Read these off the table that follows. Rows and columns are numbered from 0.
1) Report the entry just left of 5049.
2) Report the bottom-right entry.
3) Report the entry at row 2, column 0.
4) Report the top entry of the column that holds the largest entry.
5) Report the entry directly above 5045.
6) Report the entry at row 1, column 1.
7) Report the top-left entry.
8) Report the bottom-left entry.
[[6875 7154 6526 6420 5537 4855 6446 6597 5207 4831]
 [5202 6106 6561 5074 5074 5841 5541 4906 4650 5270]
 [5222 7072 5718 4559 5802 5462 5074 4857 5074 6111]
 [4313 6478 4862 5582 6104 3870 6327 5074 6455 5958]
 [4283 6780 5199 5074 4938 4611 5718 4570 5809 5321]
 [6628 5074 5074 3808 6114 5632 5165 5449 5074 6200]
 [6400 5074 3349 4266 6543 5074 5074 2549 7216 3610]
 [4991 7784 5534 6918 5074 5074 5074 5074 5351 3573]
 [5074 6123 6333 4436 6251 4997 5229 5074 4727 5384]
 [4860 5074 5370 5049 5315 4822 5074 4842 5670 4090]
 [5098 7040 5968 5074 5074 5078 6488 4416 5074 5074]
 [5350 4183 4361 5074 6707 5327 6298 3608 5719 5004]
 [4518 6280 5684 5188 5074 5148 5074 5377 5207 5202]
 [5175 5074 5074 5599 5669 6061 5221 5074 5857 4021]
 [3024 5074 6369 6957 5074 6915 5045 2201 5074 3069]]
1) 5370
2) 3069
3) 5222
4) 7154
5) 5221
6) 6106
7) 6875
8) 3024
